Below are the code and all the weights of a small trained network. Each question names an input and a target symbol and asks about switching units off, where a switched-off unit gives its printed mean instead of its output.

import numpy as np


def w(rows, s, z=0):
    codes = np.array(rows[::2]) - 128.0
    scale = np.full(codes.shape[1], s)
    scale[-1] = z or s
    return codes * scale


def f(y):
    return np.maximum(y, 0)


def softmax(a):
    e = np.exp(a - a.max(-1, keepdims=True))
    return e / e.sum(-1, keepdims=True)


def log_softmax(a):
    a = a - a.max(-1, keepdims=True)
    return a - np.log(np.exp(a).sum(-1, keepdims=True))


def net(x, mask):
    ids = ['Ξβγεζφω'.index(c) for c in x.split()]
    T = len(ids)
    res = E[ids] + P[:T]
    u = 0
    for l in range(2):
        r = res
        for j in range(3):
            rows = slice(2 * j, 2 * j + 2)
            q, k, v = (r @ M[l][rows].T for M in (Q, K, V))
            z = softmax(np.where(np.tri(T) > 0, q @ k.T / 2**0.5, -1e9)) @ v
            o = O[l][rows]
            res = res + np.where(mask[u + j], z, o[:, -1]) @ o[:, :-1]
        u += 3
        y = f(res @ A[l][:, :-1].T + A[l][:, -1])
        res = res + np.where(mask[u : u + 4], y, B[l][:, -1]) @ B[l][:, :-1]
        u += 4
    return log_softmax(res[-1] @ U[:, :-1].T + U[:, -1])


Q, K, V, O, A, B = {}, {}, {}, {}, {}, {}
E = w([
[153,108,154,167],'Ξ',
[151,5,112,160],'β',
[64,131,157,105],'γ',
[147,102,74,48],'ε',
[122,146,77,200],'ζ',
[46,119,204,95],'φ',
[79,113,86,161],'ω',
],0.024)
P = w([
[108,6,117,158],'0',
[117,92,132,145],'1',
[117,120,131,137],'2',
[120,137,132,130],'3',
[116,147,136,125],'4',
[113,156,135,124],'5',
[112,166,138,122],'6',
[109,171,139,121],'7',
[109,176,141,117],'8',
[104,182,144,118],'9',
],0.012)
Q[0] = w([
[196,214,84,191],'0.h1',
[121,34,122,189],'0.h1',
[61,86,86,252],'0.h2',
[191,53,77,119],'0.h2',
[176,171,100,121],'0.h3',
[113,56,111,178],'0.h3',
],0.011)
K[0] = w([
[172,143,6,146],'0.h1',
[133,89,87,127],'0.h1',
[48,106,101,217],'0.h2',
[174,52,87,117],'0.h2',
[155,128,77,125],'0.h3',
[139,104,139,167],'0.h3',
],0.011)
V[0] = w([
[89,150,131,178],'0.h1',
[130,125,204,94],'0.h1',
[104,206,209,190],'0.h2',
[85,163,102,2],'0.h2',
[77,114,233,217],'0.h3',
[62,147,222,113],'0.h3',
],0.0087)
O[0] = w([
[3,174,165,93,166],'0.h1',
[142,38,192,154,118],'0.h1',
[156,88,116,23,69],'0.h2',
[158,205,94,212,62],'0.h2',
[236,127,81,154,254],'0.h3',
[144,215,86,84,155],'0.h3',
],0.0068,0.0059)
A[0] = w([
[144,146,92,146,161],'0.n1',
[255,68,139,144,208],'0.n2',
[208,137,49,117,255],'0.n3',
[254,170,191,134,126],'0.n4',
],0.012,0.0048)
B[0] = w([
[82,156,125,223,169],'0.n1',
[208,198,2,74,254],'0.n2',
[104,21,251,199,193],'0.n3',
[120,217,42,32,173],'0.n4',
],0.0071,0.0075)
Q[1] = w([
[31,173,142,87],'1.h1',
[185,194,113,155],'1.h1',
[125,183,104,172],'1.h2',
[176,72,142,177],'1.h2',
[172,125,105,110],'1.h3',
[94,185,2,107],'1.h3',
],0.014)
K[1] = w([
[143,195,252,20],'1.h1',
[74,206,106,254],'1.h1',
[51,157,169,214],'1.h2',
[140,121,62,214],'1.h2',
[144,188,124,102],'1.h3',
[101,250,172,106],'1.h3',
],0.0099)
V[1] = w([
[137,118,153,197],'1.h1',
[58,114,187,171],'1.h1',
[114,1,186,131],'1.h2',
[229,204,230,92],'1.h2',
[29,4,23,52],'1.h3',
[170,87,192,196],'1.h3',
],0.0061)
O[1] = w([
[168,95,90,163,119],'1.h1',
[162,120,143,79,92],'1.h1',
[12,219,1,179,139],'1.h2',
[164,67,81,137,3],'1.h2',
[209,103,170,111,200],'1.h3',
[65,90,126,59,97],'1.h3',
],0.0068)
A[1] = w([
[37,231,133,141,141],'1.n1',
[68,3,188,86,158],'1.n2',
[73,225,136,62,160],'1.n3',
[108,141,113,54,254],'1.n4',
],0.011,0.0064)
B[1] = w([
[147,62,102,95,254],'1.n1',
[217,254,165,245,158],'1.n2',
[53,106,35,64,215],'1.n3',
[157,60,229,208,210],'1.n4',
],0.01,0.0092)
U = w([
[146,179,118,140,69],'Ξ',
[136,192,107,132,80],'β',
[201,83,117,136,3],'γ',
[92,117,109,60,211],'ε',
[152,189,118,151,76],'ζ',
[143,170,115,151,49],'φ',
[128,128,210,248,249],'ω',
],0.011,0.0058)

Each question gives the input, a string of symbols that net reads in full, and the target symbol t.
The units are the heads (2 rows each of Q, K, V and O) and the neurons (one row each of A and B). Each row of codes is followed by its name. A weight is (code - 128) times the scale printed after its matrix; where a second scale follows, it is the last column's (O, A, B and U).
mask holds one flag per unit, layer by layer, with each layer's heads first. A switched-off unit (its flag False) gives its mean, the last column of its rows in O or B, instead of its output. The means were averaged over made-up inputs and are rounded, as every weight is.
A unit's drop is (log p(t) with every unit on - log p(t) with that unit switched off) / (log p(t) with every unit on - log p(t) with every unit switched off).
The circuit of an input: a set's keep is (log p(t) with only the set's units on - log p(t) with every unit switched off) / (log p(t) with every unit on - log p(t) with every unit switched off). Starting from the 12 units with the biggest drops (on a tie, the unit counted first), units are removed one at a time, each time the one whose removal leaves the highest keep (on an exact tie, the one counted first), for as long as the keep stays at least 0.8.
circuit, biggest first: the units of the circuit, biggest drop first
most important unit: the unit with the biggest drop
top k neurons: the k neurons with the biggest drops, biggest first
top k neurons in layer l: the k neurons of layer l with the biggest drops, biggest first
which heads matter: for each layer, one digit per head in row order, 1 if its drop is at least 0.15 and else 0, layers parted by /
drop of u: that unit's drop, to one decimal
input ε Ξ ε φ γ, target ω: circuit, biggest first : 0.n2
input ζ ζ γ, target ω: top 3 neurons : 1.n2, 0.n2, 1.n4
input ζ β β φ Ξ γ ζ ζ, target ε: which heads matter : 110 / 000
input ε Ξ ω, target ω: which heads matter : 100 / 000
input ζ ε ζ Ξ ε ω, target ω: circuit, biggest first : 0.n2, 0.h3
input Ξ φ Ξ, target γ: circuit, biggest first : 0.n2, 1.h2, 0.h3
input Ξ ε ε ζ φ, target ω: which heads matter : 110 / 010
input ε Ξ ω β ω ω ζ ε Ξ, target ε: top 4 neurons : 0.n4, 0.n3, 1.n3, 0.n2
input ε ω ω φ Ξ, target ε: top 3 neurons : 0.n4, 0.n2, 1.n3
input ε Ξ ε β Ξ ε β Ξ β ζ, target ω: top 2 neurons in layer 0 : 0.n3, 0.n2
input Ξ β ζ φ Ξ γ φ Ξ, target γ: which heads matter : 011 / 110
input γ Ξ β β ε ω ω ω, target ε: top 2 neurons : 0.n2, 1.n1
input γ β ω ζ φ, target ω: top 2 neurons in layer 1 : 1.n4, 1.n2
input φ ζ ε β Ξ ω β ζ β ω, target ε: most important unit : 0.n3
input ω ε Ξ ω ζ γ ζ ω φ ζ, target ε: drop of 0.n2 : 0.4
input β Ξ Ξ φ Ξ γ β ε β ζ, target ω: drop of 0.n3 : 0.5
input β ζ β β ζ ω Ξ ζ ε, target ω: drop of 0.n1 : 0.1
input φ γ γ ε, target ω: drop of 1.n1 : 0.0
